Group and class of each row:
[  4  -7  -8   7 -17  11 -17  -2  19   5 -16 -24  16   2  26 -11   2  -3
 -17 -15   9   9 -35   2 -72  19 -31  39 -25   7  -2 -10 -10  -3  -4 -13
   8  -1  11 -14  18 -18   3  -1  -1 -25 -19  27   5 -10  10 -22   8  11
  14  -1  -3  -7  43 -13  -3 -17   4  13 -18 -18   5   9 -22  11 -16   1
   0   6 -56  24  19  11 -12  -9  -3   3 -11  14  12 -25   8  -6   2   3
  -6  22 -15   9   4  34  28  -3   2  -8  -8 -12  -9   8  10   1   9 -17
   6  -1  19 -74  25  26  -9   1  17  15  -3  14   5 -14  -7  10  -6  11
 -31  -9 -35  16 -19   1  -6   2  -8   0  10   5  -4   2   4  -3  38   4
   9  12   3  -1 -45  17 -18   4  -9 -29  13  14 -36  10  16 -29   8  -6
  13 -15  -6  -3  20  -4 -15  -6   6 -12   8   0   1 -21   4 -11 -16   2
  59   1   5   4  -2   4   9   3 -36  14  -4 -18   9 -40   0  -1 -19   7
  -9 -26  -2 -13  -2  13   6 -20  13  -8   7  12  -6   6 -27   5 -10  -1
  14  28   6 -15   0   9   7  18   0   3 -28  -3  18  -1   0  -5  -4  11
   4   5  19 -14  19   4   2   6  -8  17  10 -10  -8   3 -12   0  27]
(56):pq
[  1   1 -19  -5 -27   4 -12  11   7  10   0  -2 -24 -53 -10   6  -9  -6
 -16  -3  -7   5  -8  -3  51  -5  -1  17 -31 -17  -4 -13  -3  25 -15  -6
  11  -1 -17  24   2  -9 -11  13  27  24  12  10  50  -3  -1   2   8   3
  10  -3 -19  -1   5 -12  21 -16  -8  16  16 -27  -3   2  16  27  -1  23
 -10   2 -24  -5  -6   8  11  -3  -9  -5   5  -4  -2  30   0  -8   4   7
   8 -10  -1  19 -16   4  12   0   6   7 -20 -28   1   8   4   3 -12   5
 -47   0  -2   4  29  26   0  -7   0  -6  11 -83  23  -8  -3   2 -14 -10
 -23 -12  -6 -44  23  21   1  25 -13  -5  -2 -13   4 -32 -20   9 -12  23
  -2 -10 -32  -5 -42  18  -6   6   9  -6  11   4  28   1  24  13  -2   9
  22  -1  -7  -8  -6  -5 -10 -13  16 -23  -4 -12   2  10   2 -54  -6  -8
 -19  10  -9  11  16  -6  -9 -22   1  15  17   3  21 -21  39 -11  42 -12
 -10   1  11   8  11  -7   8  -3 -16   3   4  -8 -13   2  15  13  -7 -30
  -3  -2 -18 -35  10 -15   4 -16 -18   9  16   1  -4  -3  -2  18  13  -6
  24   8 -34  -3   6  25   5   7 -22  48   7  47  11  12   3 -10 -22]
(59):fl
[-12  10 -46  -8   7  -4  19  10  -2   5   4   2   8 -23 -18   4  -9  18
  17   7  -5  -3  24 -17  42  25   6  10   1 -31   6   1   3  -4  -6   6
  -1  -2   3  14  -4  -7  10  13  18 -19  -4  -4   7   4   3  -2   9 -20
   4  -6 -18  21 -17   2   8 -26  -3  -9   3 -15   0   5 -18   9   7 -40
 -11  -2  -5 -22 -27  -5   4  23   8 -18  16 -14  -4   7 -11   9  -1  -1
  -1 -22  13  15  -4  -1   6  11   1   9  -7 -12   2  17  12  -6  15  -3
 -19  -4 -14 -18  -2   8  -1 -13  -1 -17   6 -41  10   3 -11   3  15  -9
  14   1  13 -15  20   5  -2   2   2  -8  -7  -1   1 -29  -9 -18 -35  -3
  -4  -5  -7 -24 -14  -6   6  13  22   5  12  24   2 -13  11   9  -3   1
  17   0  15  -7  -5  -3  -1  27   0   0 -10  -4  19   8   2 -12   7 -15
  -2 -32  -4   9  -1  -9 -12  -1  12  -3 -13   5   3   4   4   8  17 -10
   4   7   3 -18  -4  -5   5   5   5   3  -8  -4  -5  -6 -14   8   8   0
  -5  13   9 -42  11 -19  12  13  -7  -1  21  -6 -19  -1   4  18   7 -13
   1   1 -60 -19 -11  -6   8   5   8  16 -20   5  32   3   4  -3   1]
(58):Td
[ -1   1  11   2  16  -1  30   3  -5 -18  16  -7  29  15  -6  -2   2  37
  14   7  -8  10  13  -2  45  17 -13  -3  47 -20  10  10   9 -17 -22  -8
   4   1  -1  -7 -11   4  22  16  -6   1 -25  -8   0  14  -2 -23 -13 -10
  13   2  36  13  -8  38 -49   1 -11 -24 -28 -21  -3  12 -15 -17  -1 -44
   2   4   9 -27  -4  -3  12  20  -3  -4  14 -14  -8 -13  14   7  -4  -3
   7 -18   2 -10   5 -18 -18 -25  -6   1  11  -8   1  -6  26   8  27 -19
   7 -12   1  -7 -19  22 -10   9 -11 -17  12 -13 -11  -3   3 -14   6   7
  40 -12   7 -21  35  13   0 -17  14 -26   4   4  -1 -19 -13 -23 -43   4
   1  -5  28   1  13 -20   9  12  12  13   9 -10   6 -10 -18   0  -8  16
  -5   9   1  -5  -2   0  19  87  16  21 -10  -7 -53 -28   4   6  15  -8
 -20  16   7 -32  13   0 -10  17 -13  -8  -9  19 -13  17 -13  11  20  -9
  -1  16  -2 -42   4  16   2  -2  29   9  -3 -12  17 -12  -7   7   2  18
 -12   3   7 -14   3  -4   3  24  14 -13   0  -4  -2  10   2  12   0   3
   5 -12 -42  11 -20   9  -7   2  22   8  -6   1  36   4   3  -2  22]
(60):gm
[  7   2 -25 -13  -8   0   2  14 -16 -17 -18 -20 -21 -26 -28   8   0 -11
  -5 -14   9   5 -13  -3  30 -10   5 -21   6   3 -13 -12  -4  14   3 -14
  13  19 -12  -3  -6  -8 -17  35  22  15  18 -14   7  10 -18  -3 -12  45
 -14  -8  10  -5  13 -19  25  13  -8 -14 -12  -8 -23   2 -27  11   2  47
  -7  -2  -9  12   7   3  10   9   1  15   0   0 -11  10   7   3  19  13
  -1  -3 -14   9   9   2   7  15   3  17   0 -37  -1   0  14   1 -16 -28
   4 -16   8  72   2  -7  -7  -5  34   2  14 -33  31   0   6  -9 -14  -3
 -46  -7 -34 -20   9 -17 -12  16   9   5  -5   5  10 -27   1  15   7   2
   4   2 -13  10 -20  10   1  -5  16   1  22  10  -5 -22  12  16   4 -14
   8 -21  -4  -9 -19  28  17  13  20 -18   0   8 -38  -5 -15 -53   1 -14
  25   0  15 -20   7 -14   1  -6  33   3  -2  -3   1 -38  -2  -1   7 -20
 -10   4  18   9   4  15   6   2   0  12  10   2  -9   1  10 -17   4   3
   5 -10 -21  77  -7 -14   6   2   7 -14  -3   4  -8  -6  -9  12 -10   2
   7   3  -3  13  19  24   6  11 -39   3   6  32 -13  13  -8  -2 -61]
(59):zh
[  3   1  -4   2 -11  32  -5  -3  -5 -17 -17 -13   6   2  22  -1   2  36
 -25 -22   8  -1 -19 -10 -44  21 -11  28  13  -4  -5  17  -2  -4  -8  -6
  11  24 -14 -51  11 -24  18  -3  10  15  -8  -8  -1   8  -9 -36 -21  11
 -24   3   7  -9  18  -2 -11  -1   3  22  -2  -9  -7   3 -18  -4 -12  24
  15  -6  -8 -10  42  13  -7  -8   6  21  -9  14  20  -7  18  -5   1   2
   5   5 -25  -5   5  10 -19  10 -10  -1  -5  18   6  -2  13  11 -11 -13
  11  -5  12 -27  11  32 -18  -1   8   1   7  36  -7   1  -3 -22  16  -1
  -1 -29 -40   3 -13  10   2   4  -3 -22  30   6 -10   3  -8   5  48   2
  -6  19 -18   6  -7  12  -6   5 -24   3  19  18 -18  21  -4  31  18  -2
   6 -16 -13 -16  13  -3  -7 -20  17 -22  25  -1 -29 -24   2 -18  -1  -2
  10 -13  11  -4 -11  -9  15 -52   9  10  -4 -15   7 -34  -2 -11 -13  -4
  11 -11   6 -15   0 -25  -1  -6  12  -8   5   1  -3  30  -4  -5   3  15
   6  33  -3  68   8  -1  -8   8  29 -10  -7   0   4   5 -11  -6  -8  15
  -7  -2   9  11   2  47  -4   0 -17   0  -9  -5 -41  -6  -3   7  -5]
(56):br
[  5   5  -3   6  -7  19  -6  33   6   4  -5 -16   8  -3  14  -6   8  44
 -17  -6 -16  17  -6  -3 -36  26 -13  21   8  -1 -11   5   5 -11 -26 -13
  15  25 -11  -3  20 -38  21  14  17 -11 -18   4  -1   4   9 -38  -4   9
 -26  -7  15  -3   7  -3 -17  -9 -14  -4 -19 -30   7   1 -48  -1 -17  -5
 -25  -5 -18 -15  23  14 -19  12   6  -4   8   1  23 -13   2  -6   9  -2
 -14  -2 -22  -4  -1  12  -7  -1   6 -12 -17  11   1   0  20  16  39 -22
  16 -13   4 -60  11  -6 -13  20  -2  -7  10  14  -5   4  -8 -57   7   1
  -3 -26 -29 -14  17  22  -3  -1  15 -15  19  -1 -10 -13  -8 -10  42  -1
  13  16  -4 -11 -32   5  -2   5  -8 -25  21  -1 -27 -12  11  26  -5  -1
   7 -23   8 -17  14  -4  -5  29  22   5   3   5 -17 -27  13 -15  21 -14
  34   3  11   1  -2 -15   5  -9  19  13 -18 -19  -4 -23  -5 -13  -7  13
   4   3   6 -65 -17 -11   3  12  19  -4  10  -6  12   8 -25  -5   7  11
  12  60 -11  26   5   0   5  28   2  -3   2  10   6  -3   6   3   4  19
  -6  -1 -16  -9   0  26   6  -3 -13  12 -19 -17   6  14  -7   4  -1]
(56):br
[ -9  -3   0  12   7 -13  23 -10  21  -3  17   7  26 -20   9   8   2  18
  27   6  11 -28   9 -13  39   0  -9 -21  11  -4  -5 -11  -1 -24 -18  -5
   3   9   1  -2  10 -17  14  14  -2 -12  -8  -6  14   7  -2 -14  -7 -19
  14 -19  -2   7 -40  -3 -38 -14   4  -3 -33 -32   9   0   3 -24   5 -42
  10 -17  -4 -32  10   5   5  18   4  11  11 -22  19  -4  10   1  -8  -8
  10 -11   8  29  -1 -21  -5 -12   2  13  -1  -2   1   7  16  -8  17 -24
  20   8  -9 -47 -32  -4  12   2  -8 -24  18   3  28  12   9  -4  11  -3
  -4  -9   6 -13  29   7  11  17  13  -1 -10  -1   4 -18  -5  -4 -17  12
   2  -2  17  -4 -18 -17  -5  -3   7  -2  -6  -4   1 -11  -6   6  -2  14
  12  -9 -14 -16   5   1   6  29   3  14 -16  -5 -40 -16  -5 -10  32 -12
   3  32  -6  14  12   3 -12 -10  10   8 -13   8   4  14  -6   1   4  20
  -9  33 -10   9  -1   6  18  -2   7 -11 -12  -9  32 -10  -3  -3  16   7
 -16 -17  -7  30   3  -6  -5   7   5  13  12 -14  -4   5   8  18   3  -2
 -13   1 -30   1 -25  21   0  -4  24  12 -12  -4  28   8   6 -16 -15]
(60):fh
[  1   2   4   6   6  -7  23  -6   2 -15  23  12  29  -4  -7   8  -6  17
  25   6  22  -9  28 -11  33  -1   3 -25  28 -12  -2 -17   5  -6 -13  15
  10  10  19   0 -14  -9   9   4   3 -13 -14 -17  12  17  -3  -4 -16 -21
  -3  16   1   5  -7   2 -30  13  -1 -40 -31 -13   8   2   5 -12 -12 -40
  -3 -17   7 -28 -23   2  -1  15  32  12   7 -30  11  -5   7   7 -11  -6
 -23  -6  19   3   1 -24 -16   1 -10 -11   8  -7   3   4  29 -17  19 -28
  21   0 -16 -18 -32  -2   5  -4 -12  -7  18   8  18  23  13   0  10  -6
   4  11   7  11  38   2   3  -1  -3 -14  -7  -7   3 -23  -9   1  -7   5
  -5  -1  15   1 -12 -12  11  -6   2  17 -25   3  -2 -20  -5   0  -5  12
 -10  11   0   4   2  -7   4  51  -8   1 -10 -30 -26 -14   1   3  37 -14
  11  29  -5   3   9  13 -10  -1  33  15 -13  21  -8  22 -14   2  -4  22
  -5  20  -7 -17   1   1  13   3  -6   1   2  -8  30 -21  24  -4   5  -2
 -17  -3   4  21   8   8  -4  12  18  -3   2  -2  -3   3  -2  -4  -1  -1
 -20  -9 -21  11 -25  14   7  -1  38  14 -10  -3  18  -4  12 -13  -1]
(60):fh
[ 12   4  -5  -4  -5  -4  16  18   3  11   4 -16  20  -8 -18 -10  19   9
  22   4  -1  -8  16   6  61   4 -17  19  -4  29   7  -5   4   9  -3  -6
  12  -1  -8  10   5   3   8  28   0 -22  -5  24   7  -4   7  -5  14  -9
   7 -18  34   8   6 -61 -18  -7 -24  -1  -2 -30  -5   7 -19  -3  15  -4
   7 -14  -4  -2 -20  17   4  10  -1 -25  13   2  -3  14 -24  17  11 -23
   3   4   8   3  -1   7  15 -16  10   1 -16  10  11   3  18  15  24  -9
 -13 -15   5  -3  12  25  -2  -6   4 -18 -17 -28   1  -9   4  -3  -3  -6
   2  -5  23 -52  22  22   3  10  -7   4 -16  -4  -1 -52 -19 -11 -38   4
   9   0  43 -16 -22 -10  -5   8  -6   2  -1 -13  -6 -13  21  -5 -22  -4
  14  -4  15  -4   2   5  -7  61  20  51 -19  -5   6   4  -3 -13  -9 -12
  -5   5  20  16   6 -16 -13 -10   1  29 -34  26   7  21  -7 -10  23  15
  -2   8   7  21   2  -9   3 -12  20  12  -5  -2  15   7  11  16   2 -14
  -2   1  -1 -35  -3  -2  15   5  -6   6   7 -20   2   8   7  -1  18  -5
   8  -2 -63   2 -11   1  -9   5 -32 -10   1  -3  45   8  -3 -11  20]
(58):rt
[ -1  -2   3  -3   3  30 -23 -20  12  -5 -14 -18 -18 -27  16   4   6   4
 -24 -16 -12  11 -13  -2 -18  26  -7  41   8  13 -11  15   5  -5  -1 -13
   9  13 -19 -14  24 -12  10  -3  -4   1  -5 -13  -6   5   1 -16  -7  31
 -20 -23  18   0  10  -5 -10 -11 -13   5 -24 -32  -7   5 -41   0 -18  32
   7  -8   1 -18  25  12   6   2   4  12   2  -2  19   4  10  -1  -2   5
   4 -26 -31   6   2   2  -1  -1  -5  -3 -11   9   4   6  12   8  -7 -19
  -4 -20  16 -35  19  -1  -1  11   3   2   6 -10   2  -5  -5 -10  -4   3
  -5 -24 -19   5  -3  12  -2  12   0 -13  21   4   3 -16  -2  16  36   5
   8   2  -4   5 -33   9   1   8   7   6   6  13  -8  -8   5   5  -3  -5
  16 -16  -2 -21   6   0 -11   2  19 -14  49 -14 -22 -13   3 -24  -1 -20
  26   6  12 -11 -12 -16   5 -28  37   4  -5  -7  15 -35   1   2  -6 -11
  -8 -10   1   7 -15  -1  -7   3   8  -1  -6  -2  -3  16  -1 -10  -1  15
   6  25  -4  72   4  -2   1   4  -8 -10 -19   4   8   7 -12  -7  -8   7
   0  -4   7  11   8  46  -2 -10 -31   3 -16  10  -4  -4   0   5 -14]
(56):rm
